Each row has a name. Each question is about the rows just above it.

Columns, left to right: V H M D U S
[124 167  97 150 179  79] : E
[140  88  87 110 154  88] : R
[129 176 145 157 169 158] : Y
[130 189 144 184 122 147] : X
[ 99 103  94 114 158  99] : A
[133 125 144 132 143 121] : J
[155  89  86 161 118 147] : L
[138 155 156 117  89 178] : W
E without one entry, shuffled: [ 79 179 124  97 167]. Gone:
[150]
How many entries does [124 167  97] have?
3
Which column holds this, read top down? [144  94 144  86 156]
M

Columns, left to right: suk birof nez lal
[107 112 102 121] : K
[153 154 142 129] : C
[109 112 102 121] : G
[112 113 111 118] : Z
[157 152 175 139] : Q
[161 158 160 159] : T
[120 123 117 123] : F
[139 137 152 135] : N
[107 112  93 121] : B
Which entry of T is missing from [159 160 161]?
[158]
How many entries does [157] have?
1

Columns, left to right: nasi fogu rinel tez
[119 179 163  97] -> zasus
[116 165 116 114] -> fuf
[119 160 142 103] -> Kobom
[119 116] is in which column, read top down?
nasi
Number of entries in [116 165 116]:
3
Which column holds [179 165] top down?
fogu

Columns, left to right: bomup vukov zulad tal kivi fil lat fub ratem
[ 87 114 133 121 102  95 123 124 105] -> sikob
[157 153 118 169 170 159 148 105 176] -> bupi
[156 132 116 173 160 154 174 128 168] -> Mek
Which column holds [102 170] top down?
kivi
Count the entries of [ 87 114 133 121 102  95 123 124]:
8
Mek without one entry, shuffled: [174 132 156 116 128 160 168 154]. Gone:
[173]
Shuffled bupi with one entry gone: [118 153 148 176 170 157 105 159], missing
[169]
Shuffled Mek with one entry gone: [160 168 173 174 154 128 116 156], missing
[132]
[153 132] is in which column, read top down?
vukov

Columns, left to right: kalud tirig gote raza Bov kobot Pigi leg
[184 143 135 132 133 129 155 141]  dubus
[143 114 129 162 106 102  99 106]  forub
[105 112 132 150 113 119 135 155]  tozaf
[ 88 178  86  85 131 160 133 183]  Gik
[139 128 148 114  95 141 104 127]  vogo
[103 122  88  97 142 184 117 136]  munev
[ 88 150 100 102 100 181 134 165]  Vomuz
[130 128 100 116 134 133 118 112]  Nado
Number of entries in [ 88 178  86  85 131 160 133]:
7
[136 165 112] is in which column, read top down?
leg
How many entries does [139 128 148 114  95 141 104] have?
7
Shuffled vogo with one entry gone: [ 95 127 128 104 148 141 139], missing
[114]
Which column holds [143 105  88] top down?
kalud
dubus without one entry, shuffled: [141 155 129 143 135 184 133]. Gone:
[132]
Which column holds this, read top down? [106 155 183 127 136]
leg

Columns, left to right: gesi Gaf vomu lufof mavid
[118 145 137 165 146] : guga
[139 112 119 132 133] : fidan
[118 145 137 135 105] : Guko
[139 112 119 129  97] : Dozo
Count the entries of [118 145 137 165]:
4
Shuffled fidan with one entry gone: [139 132 119 112], missing
[133]
Number of entries in [118 145 137]:
3

Columns, left to right: Nuvis satot relak Suvog viv
[ 91 137 155 148 114]  sepaz
[ 98 148 127 121 110]  dudid
[177 114 149 108 121]  Fuz
[160 128 133 161 135]  kema
How many entries does [ 98 148 127 121 110] have?
5
Shuffled Fuz with one entry gone: [149 177 121 108], missing
[114]
Which column holds [ 98 177 160] top down?
Nuvis
Shuffled kema with one entry gone: [135 133 128 161], missing
[160]

Columns, left to right: rep veb guven tebe Deti
[148 159 147 191 158]  tatug
[ 98 159 174  99 120]  basip
[150 192 147 191 158]  dulu
Shuffled dulu with one entry gone: [150 158 147 192], missing
[191]
Which entry of basip is missing from [120 159  99 174]?
[98]
How many entries does [148 159 147] have?
3

Columns, left to right: Nokor Romig Pigut sonil kun Somam
[122 113 131 122 140 133]  vapaz
[115 113 141 132 136 148]  Lafut
[132 139 121 132 117 121]  Vid
[141 141 128 125 125 116]  Beli
[129 118 124 117 139 123]  lovo
[123 114 133 122 141 135]  Mas
[ 95 135 138 174  91 172]  ruro
[125 118 111 118 132 118]  tuk
[124 135 150 144 123 148]  viz
[131 117 139 117 147 130]  koto
[129 119 129 119 140 126]  Kog
How many entries does [124 135] have?
2
How many entries does [129 119 129 119 140 126] have?
6

Columns, left to right: rem Mipe kad dirob Dule davim Notug giv buku sif
[169 175 103 131 162 162 120 137 158 145]  lagad
[127 109 128 121 146  94 111 125  93 105]  kaga
[127 109 147 121 146  94 111 125 129 105]  Puze
Shuffled Puze with one entry gone: [147 111  94 127 129 105 125 109 121], missing
[146]
Puze without one entry, shuffled: [105 127 111 129 147 121 146 125  94]. Gone:
[109]
Which column holds [94 94] top down?
davim
[158  93] is in which column, read top down?
buku

Columns, left to right: Latag Kufud mik dibaf barog
[138 135 150 152 138]  nubod
[140 152 137 107 126]  bopaz
[113  99 143 133 132]  Tibo
[120  92 143 141 171]  pes
[113 133 130 133 177]  vimon
[104 119 151 136 171]  mam
Which entry of vimon is missing from [133 113 133 177]?
[130]
Which column holds this, read top down? [138 140 113 120]
Latag
Shuffled Tibo with one entry gone: [132 143  99 113], missing
[133]
Which column holds this, read top down? [133 136]
dibaf
Which entry of bopaz is missing from [126 107 152 137]?
[140]
[137 143 143 130 151] is in which column, read top down?
mik
How many entries does [113 133 130 133 177] have?
5

Columns, left to right: zunar fino vuvav pove sot vakel Fot Vufa
[128 134 126 135 132 133 125 130] = zeli
[128 133 134 134 131 132 125 130] = bas
[164  78 132  95 130 121 151  87] = Til
Count the entries of [128 133 134 134 131 132]:
6
Number of entries in [128 134 126 135 132 133 125]:
7
Shuffled bas with one entry gone: [131 128 125 130 134 134 132], missing
[133]
[133  78] is in which column, read top down?
fino
[128 164] is in which column, read top down?
zunar
Which column holds this, read top down? [125 125]
Fot
[132 121] is in which column, read top down?
vakel

